Small tables with named rows and columns. After each table, cells are looked up by row and column.

zibar
|  | tad | kig | dakotes | rolud | pamu | mak | led |
|---|---|---|---|---|---|---|---|
| fedos | -0.10 | -0.57 | -0.28 | 0.00 | 0.87 | 0.20 | 0.08 |
| zomamig | -0.05 | 0.02 | -0.05 | -0.07 | -0.16 | -0.14 | -0.09 |
| leg | -0.18 | 0.08 | 0.02 | -0.16 | -0.08 | -0.11 | -0.08 |
| lupupat | -0.02 | -0.16 | -0.10 | -0.05 | -0.20 | -0.16 | -0.12 |
| sigud | -0.02 | -0.04 | -0.04 | -0.06 | -0.38 | -0.18 | -0.14 |
| fomalen | -0.07 | 0.00 | -0.13 | -0.12 | -0.09 | -0.10 | -0.10 |
| nebu | -0.12 | -0.07 | -0.14 | -0.07 | -0.12 | -0.06 | -0.04 |
| sege | -0.10 | -0.01 | 0.07 | -0.13 | -0.17 | -0.16 | -0.13 |
| gopul | -0.12 | 0.10 | -0.01 | -0.13 | -0.27 | -0.10 | -0.11 |

zomamig, dakotes -> -0.05
fedos, mak -> 0.20
leg, dakotes -> 0.02
sigud, pamu -> -0.38
leg, rolud -> -0.16
gopul, kig -> 0.10
fedos, tad -> -0.10
fomalen, dakotes -> -0.13
sigud, kig -> -0.04
zomamig, tad -> -0.05
gopul, tad -> -0.12
sigud, led -> -0.14
fomalen, pamu -> -0.09
zomamig, led -> -0.09

Table zivuf
cols = diput, tum, dozile, nes, rokorob, mok, nugak, gab
vazusif: [123, 156, 135, 50, 60, 155, 93, 78]
zeni: [88, 65, 85, 36, 118, 73, 134, 190]
sur: [124, 143, 129, 101, 194, 99, 119, 38]
lopogur: [82, 169, 78, 68, 112, 57, 117, 126]
savek: [180, 93, 93, 112, 127, 96, 133, 122]
sebub: [81, 171, 96, 85, 144, 101, 110, 95]
dul: [132, 174, 142, 45, 104, 156, 106, 150]
divasu: [161, 67, 135, 162, 179, 153, 153, 146]
pepi: [87, 73, 133, 98, 94, 141, 127, 47]
guvu: [63, 175, 84, 117, 101, 104, 132, 103]

nugak of guvu: 132
tum of pepi: 73
dozile of vazusif: 135
diput of savek: 180
dozile of pepi: 133
gab of savek: 122
gab of guvu: 103

Table fizogu
        gizubod     det    sen  napamok  niluri
pib       48533   13263  41351    79022   35281
per        3697  -25508  24474   -73818   22417
gasapi    24005    1656   9134    69893    4868
rep       64366  -12427  19927    74593    4053
zalu      14520   31634  15112    63423   42088
fud       56584   30269  18671    74687   -3603
pino      72224   30006    424    10199   12863
losuzo    40639   15950   3426    66175  -13069
riguma    33723   53183   6411   -19585    1957
fikava    41879   37106  32378   -11645  -12287
sovip     11358   39775  11865    -3294   -9270

What is the gizubod of losuzo in fizogu?
40639
What is the det of sovip in fizogu?
39775
What is the gizubod of pino in fizogu?
72224
What is the napamok of losuzo in fizogu?
66175
What is the napamok of pib in fizogu?
79022
What is the gizubod of fikava in fizogu?
41879
What is the det of zalu in fizogu?
31634
What is the gizubod of pib in fizogu?
48533
Row with the largest det: riguma

fimip =
cols = barog, gifumo, boma, tedi
fov: [49, 18, 41, 46]
nog: [11, 40, 28, 33]
zefel: [39, 35, 25, 34]
gevibog: [45, 44, 9, 35]
sol: [32, 57, 52, 29]
lufopo: [19, 53, 18, 48]
sar: [50, 37, 42, 62]
nefe: [12, 12, 95, 25]
karenuf: [48, 49, 31, 51]
nuluvib: [54, 5, 47, 51]
soret: [14, 35, 23, 36]
duli: [35, 47, 31, 25]

What is the barog of nefe in fimip?
12
What is the barog of soret in fimip?
14
What is the boma of fov in fimip?
41
What is the boma of duli in fimip?
31
What is the tedi of soret in fimip?
36
What is the tedi of sar in fimip?
62
What is the boma of sol in fimip?
52
What is the barog of fov in fimip?
49
What is the gifumo of fov in fimip?
18
What is the barog of nog in fimip?
11
What is the barog of zefel in fimip?
39
What is the boma of nuluvib in fimip?
47
What is the tedi of gevibog in fimip?
35
What is the boma of gevibog in fimip?
9

legu =
	tiv	nev	dedazit	mem	zamavo	vuris	kan	runorog	sufuvuz
katava	135	162	118	164	131	176	19	120	120
kibuvup	143	180	132	193	137	169	26	133	139
mula	131	182	151	180	132	162	51	146	113
nira	148	166	164	186	130	159	91	138	158
feb	141	166	166	185	138	163	94	157	137
rud	141	161	191	187	155	144	114	146	143
dalifu	153	164	170	198	162	128	124	170	159

What is the sufuvuz of katava in legu?
120
What is the tiv of mula in legu?
131
What is the zamavo of katava in legu?
131
What is the mem of feb in legu?
185
What is the mem of dalifu in legu?
198
What is the vuris of mula in legu?
162
What is the runorog of kibuvup in legu?
133
What is the runorog of rud in legu?
146
What is the zamavo of mula in legu?
132
What is the kan of dalifu in legu?
124
What is the dedazit of mula in legu?
151
What is the kan of katava in legu?
19
What is the vuris of katava in legu?
176
What is the kan of mula in legu?
51
Which row has the largest dedazit? rud

